Here is a tiny trained network, its code and every weight. The questions are about switching its units off for an input and a class, where a switched-off unit gives its printed mean instead of its output.

import numpy as np


def w(rows, s, z=0):
    codes = np.array(rows[::2]) - 128.0
    scale = np.full(codes.shape[1], s)
    scale[-1] = z or s
    return codes * scale


def norm(h):
    return h / np.sqrt((h * h).mean(-1, keepdims=True) + 1e-5)


def f(y):
    return y / 2 * (1 + np.tanh(0.7978845608 * (y + 0.044715 * y**3)))


def log_softmax(a):
    a = a - a.max(-1, keepdims=True)
    return a - np.log(np.exp(a).sum(-1, keepdims=True))


def net(x, mask):
    res = np.array(x, float).reshape(1, 4) / 4 @ E
    u = 0
    for l in range(2):
        y = f(norm(res) @ A[l][:, :-1].T + A[l][:, -1])
        res = res + np.where(mask[u : u + 3], y, B[l][:, -1]) @ B[l][:, :-1]
        u += 3
    return log_softmax(norm(res)[-1] @ U[:, :-1].T + U[:, -1])


A, B = {}, {}
E = w([
[185,93,50,132,188],'x0',
[4,101,82,131,148],'x1',
[110,193,91,153,126],'x2',
[144,128,92,10,113],'x3',
],0.0017)
A[0] = w([
[200,77,1,153,171,56],'L0N0',
[134,198,88,20,167,97],'L0N1',
[161,67,49,142,194,1],'L0N2',
],0.0052,0.0033)
B[0] = w([
[48,206,237,95,71,247],'L0N0',
[154,71,26,253,115,237],'L0N1',
[51,81,179,179,86,136],'L0N2',
],0.0046,0.0013)
A[1] = w([
[104,65,159,3,46,96],'L1N0',
[24,77,113,101,206,86],'L1N1',
[112,123,194,244,206,1],'L1N2',
],0.0051,0.00085)
B[1] = w([
[93,115,101,208,80,240],'L1N0',
[254,166,186,114,123,250],'L1N1',
[129,84,24,124,91,225],'L1N2',
],0.0064,0.0015)
U = w([
[133,89,11,212,76,202],'0',
[113,212,123,217,61,252],'1',
[26,188,214,203,21,170],'2',
[221,207,222,70,160,209],'3',
[65,115,145,110,205,39],'4',
[31,96,167,38,212,4],'5',
[51,118,188,69,254,4],'6',
],0.0064,0.0041)

Each question gives the input, the list of numbers given to net, and the class t.
The units are the neurons (one row each of A and B). Each row of codes is followed by its name. A weight is (code - 128) times the scale printed after its matrix; where a second scale follows, it is the last column's (A, B and U).
mask holds one flag per neuron, layer by layer. A switched-off neuron (its flag False) gives its mean, the last column of its row in B, instead of its output. The means were averaged over made-up inputs and are rounded, as every weight is.
A unit's drop is (log p(t) with every unit on - log p(t) with that unit switched off) / (log p(t) with every unit on - log p(t) with every unit switched off).
The circuit of an input: a set's keep is (log p(t) with only the set's units on - log p(t) with every unit switched off) / (log p(t) with every unit on - log p(t) with every unit switched off). Starting from all 6 units, units are removed one at a time, each time the one whose removal leaves the highest keep (on an exact tie, the one counted first), for as long as the keep stays at least 0.8.
circuit, biggest first: the units of the circuit, biggest drop first
top k neurons: the k neurons with the biggest drops, biggest first
k most important neurons of layer l: the k neurons of layer l with the biggest drops, biggest first
drop when u is switched off: that unit's drop, to one decimal
input [-4,4,-5,8], class 0: circuit, biggest first : L0N0, L0N1
input [-2,-5,1,6], class 0: circuit, biggest first : L0N1
input [6,8,-3,-5], class 3: top 3 neurons : L1N1, L0N1, L1N0
input [-2,-8,6,-8], class 0: top 3 neurons : L1N2, L0N0, L1N1
input [0,5,3,-7], class 0: top 2 neurons : L1N2, L0N0
input [-4,2,5,5], class 0: 2 most important neurons of layer 0 : L0N1, L0N0
input [-3,-6,3,0], class 3: top 2 neurons : L1N0, L0N0
input [8,0,6,-2], class 2: top 2 neurons : L0N0, L0N2
input [-1,8,4,-2], class 3: circuit, biggest first : L1N1, L1N0
input [2,7,-6,-4], class 3: top 2 neurons : L1N1, L0N1
input [1,-7,-6,-8], class 0: top 2 neurons : L1N2, L1N1
input [-2,5,-1,1], class 3: top 2 neurons : L1N1, L0N0
input [8,3,-3,-6], class 2: top 2 neurons : L0N0, L0N1
input [0,-2,7,-7], class 0: top 2 neurons : L1N2, L0N0
input [5,7,-1,-5], class 3: top 2 neurons : L1N1, L0N1
input [-2,-6,-5,-7], class 0: top 3 neurons : L1N2, L0N0, L1N1
input [0,7,4,2], class 3: top neuron : L1N1
input [-4,8,-7,-1], class 3: 2 most important neurons of layer 0 : L0N0, L0N2
input [8,-3,2,-4], class 2: drop when L0N0 is switched off : 1.1
input [0,-5,1,7], class 0: drop when L1N1 is switched off : 0.5
input [3,5,-2,-1], class 3: drop when L1N1 is switched off : 0.9
input [8,2,7,5], class 2: most important neuron of layer 1 : L1N2
input [-2,8,2,-4], class 3: 2 most important neurons of layer 1 : L1N1, L1N0
input [-2,8,-6,6], class 3: 2 most important neurons of layer 1 : L1N1, L1N2
input [6,-3,2,-2], class 2: 2 most important neurons of layer 0 : L0N0, L0N2
